(in the rows, 128 means zero)
Known rows:
zuplak: [112 121 138 137 130 115 126 150 128 130 133 144 135 117 122 122 142 127
 125 131 126 114 113 144 120 130]
sagrerar: [200 142 134 120 126 123 115 107 132 169  66 139 134 127 111 109 120 109
 159 167 126 127 110 155  99  94]
tostik: [153 145 107 120 103 118 148 149 112 100 126  98 134 130 109 170 132 143
  76 145 167 108 186 116 142 144]
takluma: [152 136  99 142 103 124 103 123 104 134 119 136 123 113 144 140 101 146
 147 144 124 117 152 114 118 116]
pladrostes: [118 114 148 130 131 120 131 142 124 133 136 126 128 125 120 127 163 130
 135 126 118 127 113 134 106 107]
flutu: [122 126 120 157 129 141 106 133 121 141 129 141 120 120 119 123 109 109
 124 143 116 136 111 142 103 131]
fliras: [ 99 120 143 140 135 132 139 151 138 127 133 110 133 120 115 116 154 125
 114 132 125 149 107 112 115 113]
mugral: [ 89 118 148 141 130 145 133 146 128 127 128 109 129 114 122 107 141 123
 118 130 133 141 122 126 112 134]
pluklis: [100 115 158 123 125 129 138 141 132 134 133 121 129 126 127 121 159 128
 119 133 127 126 109 132 114 121]
bipel: [121 125 131 129 154 148 135 139 128 119 133 132 126 135 115 136 132 115
 123 133 128 135 125 135 151 130]
skidim: [140 129 117 132 113 113 114 139  96 125 127 155 131 120 152 148 124 150
 121 141 132 101 150 108 150 128]
brigaplel: [119 118 146 137 140 129 126 135 107 136 127 150 127 123 128 131 148 121
 112 130 123 122 116 145 134 126]
forek: [129 127 138 121 134 131 147 150 128 113 129 112 130 134  94 145 153 112
  98 137 141 125 137 142 129 132]
brufal: [157 133 125 131 124 115 148 123 142 114 150  88 120 145  89 143 152 139
 105 117 165 121 151 147  81 146]
veben: [125 129 124 103 122 133 137 132 123 104 121 129 137 116 163 140 118 151
 174 123 118 112 168 102 161 130]
grenen: [142 126 140 141 145 118 136 130 127 124 153 141 132 121 123 124 147 137
 137 122 118 119 108 143 107 118]
bradani: [198 156 117 107 127 125 131 109 154 155  70 113 138 137  88 121 122  95
 125 178 150 130 117 157 110 106]
kliskifus: [130 136 121 111 125 132 131 121 119 100 120 132 134 113 165 136 113 152
 170 127 122 107 164 112 163 131]

Facts:
baskebrik (tregres 233) (klalak b) (flutruklil bipel)
bezu (tregres 758) (puda kliskifus) (klalak b)
bipel (tregres 233) (klalak a)
boda (tregres 758) (puda kibo) (klalak b)
bradani (tregres 232) (puda sifar) (klalak a) (flutruklil moskivo)
bradun (tregres 842) (puda nedra) (klalak a) (flutruklil napla)
brigaplel (tregres 233) (klalak a)
brufal (tregres 842) (puda gozosten) (klalak b)
brule (tregres 842) (puda forek) (klalak b) (flutruklil kudruk)
bugro (tregres 758) (puda vobevir) (klalak b)
dagreplar (tregres 842) (klalak a) (flutruklil zoto)
datom (tregres 758) (klalak b) (flutruklil troludral)
dovum (tregres 232) (klalak c) (flutruklil bugro)
drasta (tregres 842) (puda sistek) (klalak a) (flutruklil mimok)
drastil (tregres 758) (puda stekas) (klalak c) (flutruklil notris)
faklu (tregres 233)
flatrur (tregres 842) (klalak c) (flutruklil trebru)
flezamal (tregres 758) (klalak b)
flibor (tregres 842) (klalak a) (flutruklil sifar)
fliras (tregres 758)
flutu (tregres 232) (klalak a) (flutruklil fliras)
forek (tregres 233) (puda tozim) (klalak a)
fubrok (tregres 842) (puda bipel) (klalak a)
gabos (tregres 758) (puda skubo) (klalak a)
gilar (tregres 842) (puda ligiste) (klalak c) (flutruklil gugran)
gozosten (tregres 842) (puda gudok) (klalak a) (flutruklil trebru)
greles (tregres 758) (klalak b) (flutruklil fliras)
grenen (tregres 842)
gudok (tregres 233) (puda veben) (klalak c) (flutruklil vikem)
gugran (tregres 842) (klalak c)
keflon (tregres 233) (klalak b) (flutruklil mimok)
kibo (tregres 233) (puda lepa) (klalak a)
kliskifus (tregres 842) (puda mulom) (klalak c)
kodrural (tregres 842) (klalak b)
kudruk (tregres 233)
laflis (tregres 758) (klalak c)
lenun (tregres 842) (klalak c)
lepa (tregres 233) (puda zabror) (klalak a) (flutruklil mugral)
lezetre (tregres 233) (klalak b) (flutruklil suli)
ligiste (tregres 758) (puda nidram) (klalak a)
mabe (tregres 232) (puda bradani) (klalak c)
miklum (tregres 232) (klalak a)
mimok (tregres 233) (klalak a)
misken (tregres 842) (klalak c) (flutruklil grenen)
moris (tregres 232) (klalak a)
moskivo (tregres 232) (puda bezu) (klalak c)
mugral (tregres 758)
mulom (tregres 842) (klalak a)
napla (tregres 758) (klalak c)
nedra (tregres 232) (puda flezamal) (klalak b)
nidram (tregres 842) (puda moris) (klalak b)
nopli (tregres 842)
notris (tregres 232)
pladrostes (tregres 842)
pledek (tregres 842)
pluklis (tregres 232)
raples (tregres 758)
sagrerar (tregres 842) (klalak a) (flutruklil moskivo)
salu (tregres 233) (klalak c) (flutruklil bugro)
sapon (tregres 232) (klalak a)
seplim (tregres 233) (klalak b)
sifar (tregres 233) (puda drastil) (klalak a)
sistek (tregres 758) (klalak c) (flutruklil bugro)
skidim (tregres 233) (klalak c)
skubo (tregres 233) (klalak a) (flutruklil mugral)
stadogror (tregres 233) (klalak a) (flutruklil pluklis)
stekas (tregres 758) (puda gabos) (klalak a)
stiflon (tregres 233) (puda stizofu) (klalak a) (flutruklil pledek)
stizofu (tregres 233) (puda drasta) (klalak b)
stodros (tregres 233) (puda troradi) (klalak b) (flutruklil faklu)
suli (tregres 758) (puda boda) (klalak b)
takluma (tregres 842) (klalak c) (flutruklil pladrostes)
tefes (tregres 233) (puda fubrok) (klalak b)
tefos (tregres 233) (klalak b) (flutruklil forek)
tega (tregres 232) (klalak a) (flutruklil moskivo)
tostik (tregres 233) (puda trapli) (klalak c)
tozim (tregres 232) (puda bradun) (klalak b)
trapli (tregres 233) (puda sapon) (klalak a)
trebru (tregres 232) (klalak a)
triklostum (tregres 232)
triza (tregres 842) (puda moskivo) (klalak c)
troludral (tregres 842)
troradi (tregres 232) (klalak c)
tudabris (tregres 232)
turuskin (tregres 842) (klalak a)
veben (tregres 842) (puda stodros) (klalak c)
vete (tregres 232) (puda bugro) (klalak b)
vikem (tregres 233)
vistatus (tregres 233) (klalak a) (flutruklil datom)
vobevir (tregres 758) (klalak b) (flutruklil tudabris)
zabim (tregres 842) (klalak b) (flutruklil bipel)
zabror (tregres 233) (klalak c)
zoto (tregres 842)
zuplak (tregres 758) (klalak a)

Rows:
No name comes twice in this set of rows, the named rows included.
[139 115 139 132 126 109 120 112 123 140 145 136 122 133 137 122 143 147
 138 119 132 120 125 137  99 126] => kodrural
[119 133  96 111 120 132 114 125 132 117 112 129 133 112 156 126  89 138
 153 129 122 131 149  92 162 125] => drastil
[ 60 108 158 100 156 147 127 124 153 127 109 157 137 122 169  92 132 117
 187 102  87 128 102 117 188 119] => gabos
[139 141 113 144 137 152 128 132 133 116 135  96 119 123  90 139 120 111
 129 134 133 145 140 140  89 125] => gozosten
[ 66 105 149 106 176 182 110 104 135 150 101 181 121 124 180  90  96 103
 199 104  75 166  96 100 207 106] => skubo
[ 88 116 137  93 134 147 127 115 125 112 109 162 136 112 200 110 103 149
 194 118 100 116 146  88 215 117] => troradi
[144 154  96 107  60  67 143  96 172 112 140 111 134 146 124 145 104 118
  70  46  95 118 102 158 116 151] => bugro
[156 137 106 132 119 113 129 122 141 126 141  78 113 145  88 147 132 131
 104 129 156 138 147 133  68 141] => brule
[123 128 114 165 142 154 102 130 106 151 133 144 111 119 115 127 105 106
 118 146 116 153 112 128 110 131] => vistatus
[143 141 103 123 114 142 125 122 119 120 111 132 125 127 142 149  90 130
 129 133 136 129 162  97 159 132] => gudok
[107 118 158 114 158 153 132 120 130 117 123 148 129 120 157 106 131 130
 191 109  99 122 126 135 158 122] => mulom

The same things again, as new rows of numbers:
Known rows:
forek: [124 162 116 103 139 151 111 120 119 123 109 150 118  84 117 127  94  96
  98 128 123 141 141 126 137 158 107 152 157 122 124 126 142]
salu: [130 110 105 154 115 143 116 155 215 133 145 113 144 181 136 124 103 139
 164 131 129 144 137 107  80 145 119 118  95 122 112 122 139]
drastil: [129 136 160 138 113 129 130 151 182 150 151 110 130 177 160 108 118 145
 184 116 124 134 131 125 129 122 140 128  99 118 130 134 116]
laflis: [119 138 154 139 119 135 129 118 232 145 148 126 102 154 135 135  88 137
 126 129 122 136 129 128 120 142 137 127 134 122 125 112 134]
tefos: [117 126 130 129 116 140  91 158  98 101 138 109 115 109 133 129 109 136
 153 130 116 120 138 111  80 137 139 133  69 123 123 127 126]
raples: [119 153  96 111 126 134 123 126 122 136 132 121 125 117 121 115  94 136
 108 126 130 129 121 113 152 124 143 131  94 125 124 126 129]
mabe: [119  90  71 169 137 126 160 113 242 105 138 133  59 111 136 155  79 139
 100 169 138 112 105 153  84 104 143 138 128 117 114 142 120]
kibo: [140 134 128 114 140 134 106 142  94 146 115 120 152 148 124 101 121 116
 118 133 118 141 149 128 159 143 116 130 166 117 143 135 130]
triza: [114  97  71 173 128 110 160 124 237 107 129 143 122  98 147 147  91 125
  94 145 130 116 110 109  64  99 127 136 147 117 121 135 143]
notris: [119 147 151 106 121 122 151  92  96 136 129 145  75 122 124 138 127 103
 110 126 155 127 125 169 145 113 156 156 139 135 118 135 120]
drasta: [132  98  93 109 147 117 106 136  78 126  99 111 143 140 145 119 161 146
 160 161 122 123 147 121  91 155  89 131 126 119 139 141  95]
mugral: [121 156 131 100 119 141 141  98 118 141 134 133 100  97 127 123  86 111
  97 103 132 124 128 131 164 121 152 141 115 125 133 119 139]
kodrural: [121 109 152 126 123 107 114 115  85 114 129 140 158 101 120 138 148 117
 144 124 136 116 132 119  92 119 148 119 132 134 117 126 141]
bezu: [121 134 206 101 124 139  93 149 116 134 153 126 153 113 129 105 138 102
 135 156 130 133 140 129 143 141 158 126 136 120 143 137 123]
tostik: [119 105  64 147 123 139 146 159 238 101 134 138 122  90 143 146  73 128
  92 128 112 124 115 122  71  99 136 127 124 117 126 122 154]
vistatus: [167 117  64 148 132 133 114 182 134 122 139 115 179 185 111  96 132 142
 120 109 116 143 129 121 174 132 114  88 132 127 115 140 129]
brule: [122  95  71 156 127 103 115 170 149 105 126 126 142  71 119 142 113 139
 107 156 116 108 111 110  49 109 144 111  96 123 122 138 124]
nidram: [120 106 162 128 123 104 101 126  89 135 134 140 186  94 123 118 167 102
 154 157 142 133 145 123 116 127 147 126 142 126 136 141 119]

Rows:
No name comes twice in this set of rows, the named rows included.
[120  96 199 113 128 124 107 114  69 129 149 126 134 118 124 133 167 104
 147 171 150 119 140 169 136 139 152 140 130 127 126 137 109] => tozim
[140 141 176 114 142 119 151 100  83 144 141 113 103 164 141 129 165 135
 164 129 127 135 123 174 183 102 106 154 143 129 133 135 105] => moris
[121  87  74 157 130 117 136 123 141 104 146 132  67  90 118 151  99 113
  89 161 121 112 108 141  88 109 153 137  94 128 118 144 127] => vete
[121 143 143 138 107 111 166 106 149 150 140 148  86 107 152 139  85  94
 139  91 148 135 145 124 104 113 120 157 164 122 115 116 151] => gugran
[120 169 160 100 133 142 127 123 102 124 102 136 122  86 131 133  97 115
  92 101 115 126 135 133 146 132 106 158 150 122 164 113 139] => mimok
[125 147 105 129 140 141 137 169 199 148 105 144 191 123 117 104 129 135
  97 120 134 115 115 145 157  95 157  97 176 151 177 112 162] => vikem
[122 114 123 148 117 116 160 110 194 137 128 138 124 132 143 133 133 142
 144 130 143 129 131 135  86 121 118 133 163 126 126 118 137] => lenun
[152 124 124 123 138 105 139 137  74 140 130 109 166 183 144 108 180 133
 179 113 131 140 133 122 161 109  87 111 146 125 133 141 107] => bradun
[130 125 104 119 142 101 146 117  79 120 108 136 135 127 127 137 149 126
 104 117 125 151 130 124 151 128  91 123 165 119 125 128 117] => turuskin
[150 154 132  99 128 129 118 162  80 140 138 108 138 176 153 101 136 141
 179  87 111 139 138 110 158 116  95 129  98 119 137 126 106] => lepa
[123  96  95 170 122 133 151  95 245 142 151 149 112 155 116 141 109 102
  90 169 151 120 125 187 150 151 153 135 176 125 116 140 138] => moskivo
[119 136 146  92 139 156 114 145 174 101  94 152  81  69 132 155  68 132
  97 150 112  87 110 140  69 101 153 154 134 129 170 126 149] => suli
[125 133 110 128 124 117 149 101  88 133 139 118 118 119 118 138 137 142
 118 162 141 112 116 152 141 133 150 151  88 134 119 132 107] => triklostum

Now the same things, written a new way:
Known rows:
bugro: [120 181 114 147 133  87 157 106  71 110 109  76 131  81 108 130 117 150
 109  67 140 112 136 151 123 113]
mimok: [166 136  96 176 137 178 123 122 145  85 121 132 129 139 179 131 129 120
 144 191 129 118 125 120 138 145]
drastil: [ 54  96 151  87 111 123 160 142 132 190 152 148 135 163  89 103 125 130
 148 113 107 143  99 172 137 104]
forek: [197 158  66 156 140 104 153  83  76  69 102 118 116  96 180 131 140 125
  95 128 159 112  74 118 139 134]
faklu: [119 133 108 155 138 142 132 107 115 128  84 121 130 136 161 112 150 134
 107 141 142 111 125 123 118 151]
sagrerar: [174 101 155 133 113 140 121 149 174 105 153 156 102 126 138 148 107  76
 135 135 107 155 152  82 110 113]
stizofu: [137 164 131 132 156 117 127 123  74 118 122 120 106 104 125 144 165 138
  85 105 150 105 122 105 153 150]
sistek: [ 48  89 194 110 120 168 140 171 177 178 170 152 126 177  87 128 102 121
 159 117  88 144 153 131 142 145]
vete: [153 172  94 126 162  78 142 140 115 127 104  66 116  98 107 152 154 173
  86 109 183 173 163 143 100 112]
bradani: [206 145 140 123 118  91 130 115 110  86 163 133  86 100 125 146 110  92
 101 100 134 150 106  86 129 125]
tefes: [167 162 102 136 168  94 134 144 110 117 103  78 106 121 132 151 198 154
  77 140 193 167 152 117 102 140]
kliskifus: [ 54  87 147 107 119 168 149 145 144 187 116 132 164 146 124 112 132 141
 150 114 108 128 114 137 134 129]
grenen: [123 137  86 115 120  99 155  91 105 142  84 105 151 100 149  96 132 158
 118 104 153 110  73 161 126 112]
flatrur: [121 121 157  88 132  92 128 147  99 164 139 125 127 135 102 122 150 127
 111  91 118 139 135 121 126 124]
drasta: [150 122 135 136 118 211 131 152 160  91 183 171 102 121 124 149  87  96
 154 153  97 149 102 108 163 148]
gozosten: [225 137 114 122 111  71 126 111 102  82 159 133  95  84 125 136 108  87
  98  99 140 153  96 106 128 107]
seplim: [ 97 136 144 141 160 148 121 139 120 132 114 142 126 146 130 144 160 130
 118 139 135 113 160 102 126 160]
pladrostes: [127 136 104 135 119 107 162 109 110 134  84 108 150 107 142  96 127 141
 116 106 144 116 104 155 115 130]

Rows:
No name comes twice in this set of rows, the named rows included.
[ 96 149 155 107 137 126 135 153 132 152 168 139 115 127  87 131 106 124
 136 116 118 139 166 137 116 120] => greles
[ 70 143 155 126 128 151 176 155 124 140 179 157 100 126  85 144 102 115
 142  91  98 134 122 125 138 144] => vobevir
[126 128 106 160 114 216 100 102 136  66 118 151 142 131 167 149 131 127
 123 160 140 128  51 107 186 155] => bipel
[197 149 101 118 178  83 183 178 121 131 151  88  97 107  99 123 163 152
  91 120 157 187 189 142  89 125] => gilar
[130 112  86 170 112 167 168  90 116 106 107 147 133 135 183 120 129 100
 112 122 126 120  29 108 152 148] => sifar
[214 144 102 144 118 121 135 118 114  59 152 115 109  78 142 142 103 108
 124 111 122 134 124 105 132 126] => fubrok
[170  96 144 122  97 128  86 121 165  97 124 151 118 124 128 143 103  94
 126 125 119 156 120  82 123 105] => dagreplar

Now the same things, written a new way:
Known rows:
lepa: [116 128 116 120 125 142 123 132 125 132 149 136 159 123 114 126 160 197
 128 126 131 144 116 120 147 133 128 129 123 125 138 119 122 125]
gugran: [154 139 126 123 135  94 129 123 132 117 123 113  47 142 119 131 149 123
 152 126 129 101 140 134 124 109 140 131 169 129 123 137 147 115]
dagreplar: [110 116 127 123 111 136 124 124 126 119 134 137 115 149 136 130 115 146
 137 132 117 142 116 144 133 134 133 124 122 127 130 130  99 131]
notris: [147 144 130 124 134 117 139 123 135 114 119 118  80 148 128 130 130 111
 128 126 140 113 126 138 119 117 126 122 131 130 134 134 137 122]
pledek: [164 134 129 126 133 112 133 130 131 113 107 124  73 138 128 134 128 104
 123 129 131 117 123 128 128 132 133 126 139 129 125 135 136 125]
stiflon: [ 82 133 135 135 140 104 123 106 140 151 144 146 170 153 156 122  74 140
 153 130  96 130 133 143  80 119 125 137 124 131 111 129 108 143]
skidim: [143 119 127 129 128 119 127 121 141 121 126 132  92 115 131 122 119 145
 142 132 130 113 136 136 128 131 143 129 135 124 120 133 132 126]
triza: [109 132 141 140 146  88 124 107 134 143 126 139 150 124 149 126  68 101
 154 131 106 107 154 135  84 119 128 140 135 131 101 138 127 130]
zabim: [120 102 125 115 112 139 160 130 127 151 114 121 200 127 138 128 114 186
 138 125 125 162 110 140 134 134 127 124 150 126 124 141 112 127]
tefes: [113 125 137 140 147 102 128 119 138 156 122 140 192 138 137 109  75 101
 134 133 109 128 138 140  83 123 130 130 131 128 107 133 126 152]
miklum: [123 129 124 125 127 134 135 127 131 116 139 121  94 149 143 133 134 125
 127 127 131 120 118 134 118 130 128 126 110 129 132 122 118 126]
sistek: [108 126 131 130 115 154 111 129 120 130 144 122 137  87 120 136 155 119
 127 123 141 132 140 108 164 126 110 137 124 128 137 120 133 119]
salu: [124 108 126 130 121 136 122 116 143 122 143 124  93 111 139 118 122 138
 155 132 126 118 138 126 140 141 131 129 132 125 116 119 128 135]
forek: [133 150 127 137 152  96 127 128 131 134 121 143 135 141 129 130 106 146
 124 132 116 113 124 132  89 123 138 131 122 131 121 130 132 127]
flibor: [112 116 123 123 121 138 125 127 127 128 147 123  83 151 142 132 130 140
 143 129 114 134 118 131 134 137 126 129 135 129 128 121 114 129]
kudruk: [178 124 127 126 136 102 135 133 138 115 107 135  93 125 129 131 123 141
 121 130 131 118 119 133 123 138 143 125 135 128 124 133 137 129]
napla: [154 131 132 132 125 100 127 131 124 117 107 125  75 130 131 139 124  92
 127 128 130 100 139 131 130 118 129 131 142 131 128 135 141 118]
pluklis: [159 138 133 124 135 114 138 122 135 111 121 120  84 134 132 131 130 101
 123 128 139 110 130 128 120 128 132 121 123 131 128 129 136 125]

Rows:
No name comes twice in this set of rows, the named rows included.
[125 114 137 138 115 134 115 137 122 123 114 126 109 136 125 124 126  51
 112 133 130 132 134 130 143 131 126 121 126 129 133 124 129 140] => datom
[162 129 133 131 128 117 112 129 127 100 116 135  52 131 121 131 121  75
 113 135 129 116 133 129 132 135 142 122 121 128 129 131 134 133] => troludral
[109 124 139 141 143 104 127 115 131 153 118 133 160 143 134 114  78  82
 132 130 105 133 138 131  86 124 121 129 136 130 108 133 128 148] => brufal
[134 147 121 117 117 154 119 152 103 119 132 127 139 116 102 141 186 165
  93 121 148 140 113 111 165 123 122 130 119 130 157 122 132 109] => stekas
[ 99 142 141 141 147 104 130 101 138 143 132 132 160 130 148 117  65  88
 151 130 112 107 153 136  76 114 123 134 111 130 107 135 127 134] => mabe
[125 126 134 126 121 122 128 122 134 124 118 119 102 137 139 142 126 114
 125 124 132 123 128 132 143 128 111 130 145 132 131 130 133 127] => raples
[102 125 126 128 130 148 128 129 126 137 151 129 164 120 144 143 130 165
 133 124 115 140 119 110 130 140 112 133 118 129 128 119 126 124] => drasta
[ 96 138 137 133 136 109 122 129 123 141 135 138 169 147 141 142 101 111
 123 126 109 123 129 134 104 116 114 136 125 134 127 126 129 127] => ligiste
[163 133 133 127 127 107 130 131 124 110 108 139  96 136 120 130 113 105
 118 134 129 122 126 140 129 132 143 122 129 128 129 144 123 127] => zoto
[109 110 131 129 121 147 127 107 140 122 148 116 104 113 148 125 129 108
 152 129 130 120 144 128 135 134 121 130 115 127 120 116 126 131] => dovum
[119 130 135 133 126 128 126 138 116 144 117 125 164 118 115 123 135 102
 108 125 135 140 128 122 133 123 118 128 134 130 135 127 138 131] => bezu
[156 149 113 117 112 174 132 144 110 102 132 121 140  73  82 133 207 167
 104 122 169 131 131 101 183 130 137 124  97 124 156 124 139 100] => troradi
[169 135 126 123 137  97 133 127 138 114 111 132  84 141 123 120 125 146
 127 131 132 115 122 138 122 125 144 124 142 128 126 138 134 129] => faklu

